Below are the code and all the weights of a small trained network. Each question names an input and a class and asks about switching units off, where a switched-off unit gives its printed mean instead of its output.

import numpy as np


def w(rows, s, z=0):
    codes = np.array(rows[::2]) - 128.0
    scale = np.full(codes.shape[1], s)
    scale[-1] = z or s
    return codes * scale


def f(y):
    return np.maximum(y, 0)


def log_softmax(a):
    a = a - a.max(-1, keepdims=True)
    return a - np.log(np.exp(a).sum(-1, keepdims=True))


def net(x, mask):
    res = np.array(x, float).reshape(1, 4) / 4 @ E
    y = f(res @ A[0][:, :-1].T + A[0][:, -1])
    res = res + np.where(mask, y, B[0][:, -1]) @ B[0][:, :-1]
    return log_softmax(res[-1] @ U[:, :-1].T + U[:, -1])


A, B = {}, {}
E = w([
[172,104,82,77,48,138,227,136],'x0',
[131,79,115,112,145,8,109,180],'x1',
[157,148,132,38,236,132,217,163],'x2',
[206,89,2,115,56,139,74,143],'x3',
],0.0087)
A[0] = w([
[163,122,118,84,133,114,182,105,126],'neuron 0',
[181,102,69,134,89,111,139,99,254],'neuron 1',
[121,111,121,149,183,91,86,217,209],'neuron 2',
[145,78,171,99,185,109,87,182,182],'neuron 3',
[58,71,213,143,86,154,155,80,195],'neuron 4',
[137,121,107,132,126,141,218,216,223],'neuron 5',
[139,96,103,59,129,155,210,183,167],'neuron 6',
[115,158,125,134,130,254,179,68,220],'neuron 7',
[133,131,102,78,128,125,213,163,207],'neuron 8',
[121,170,153,188,121,160,128,79,186],'neuron 9',
[167,118,32,141,104,68,64,120,226],'neuron 10',
[81,177,142,226,108,133,129,118,174],'neuron 11',
[52,164,173,182,159,46,70,124,221],'neuron 12',
],0.01,0.003)
B[0] = w([
[184,85,146,104,155,67,129,113,197],'neuron 0',
[116,146,106,72,127,108,58,147,226],'neuron 1',
[106,178,110,194,142,81,156,170,207],'neuron 2',
[108,174,133,148,182,115,146,145,200],'neuron 3',
[128,76,100,63,86,151,153,115,223],'neuron 4',
[160,177,191,48,138,83,120,82,230],'neuron 5',
[207,91,187,67,176,44,131,99,248],'neuron 6',
[182,157,49,113,112,204,107,1,254],'neuron 7',
[177,133,155,87,175,71,98,106,242],'neuron 8',
[100,100,142,138,59,182,151,85,208],'neuron 9',
[70,151,146,133,87,125,61,195,244],'neuron 10',
[69,66,138,118,85,187,151,124,214],'neuron 11',
[94,85,130,189,153,105,201,136,249],'neuron 12',
],0.0089,0.0092)
U = w([
[237,135,194,24,146,19,120,88,131],'0',
[105,152,124,118,53,72,1,233,249],'1',
[80,16,158,178,83,104,183,134,2],'2',
[99,228,129,243,183,67,209,162,148],'3',
[146,163,66,115,73,220,137,12,145],'4',
],0.0065,0.001)

Each question gives the input, the list of numbers given to net, and the class t.
The units are the neurons (one row each of A and B). Each row of codes is followed by its name. A weight is (code - 128) times the scale printed after its matrix; where a second scale follows, it is the last column's (A, B and U).
mask holds one flag per neuron, in row order. A switched-off neuron (its flag False) gives its mean, the last column of its row in B, instead of its output. The means were averaged over made-up inputs and are rounded, as every weight is.
A unit's drop is (log p(t) with every unit on - log p(t) with that unit switched off) / (log p(t) with every unit on - log p(t) with every unit switched off).
The circuit of an input: a set's keep is (log p(t) with only the set's units on - log p(t) with every unit switched off) / (log p(t) with every unit on - log p(t) with every unit switched off). Starting from the 12 units with the biggest drops (on a tie, the unit counted first), units are removed one at a time, each time the one whose removal leaves the highest keep (on an exact tie, the one counted first), for as long as the keep stays at least 0.8.
circuit, biggest first: the units of the circuit, biggest drop first
top k neurons: the k neurons with the biggest drops, biggest first
drop when u is switched off: that unit's drop, to one decimal
input [5,-3,-3,7], class 1: top 2 neurons : [neuron 10; neuron 1]
input [0,-1,-2,1], class 4: circuit, biggest first : [neuron 6]
input [-5,8,-5,1], class 3: circuit, biggest first : [neuron 12; neuron 2]
input [-5,4,-8,-1], class 2: top 2 neurons : [neuron 12; neuron 11]
input [2,0,-4,-1], class 4: top 3 neurons : [neuron 6; neuron 12; neuron 2]
input [6,-2,-3,-3], class 4: top 2 neurons : [neuron 7; neuron 6]
input [5,3,-4,-6], class 2: top 2 neurons : [neuron 7; neuron 6]
input [-5,4,-2,-4], class 3: top 2 neurons : [neuron 2; neuron 3]
input [-7,-5,-3,-6], class 2: top 3 neurons : [neuron 12; neuron 11; neuron 5]
input [-7,7,-1,4], class 3: top 3 neurons : [neuron 12; neuron 2; neuron 3]
input [-8,5,-7,-6], class 2: top 2 neurons : [neuron 11; neuron 4]
input [-2,8,-7,-1], class 2: top 2 neurons : [neuron 12; neuron 11]
input [-1,8,-2,1], class 1: drop when neuron 10 is switched off : 0.7
input [3,3,-4,-4], class 2: drop when neuron 4 is switched off : 0.0
input [-3,-8,8,-4], class 4: circuit, biggest first : [neuron 7]
input [4,1,-3,4], class 1: drop when neuron 10 is switched off : 0.1
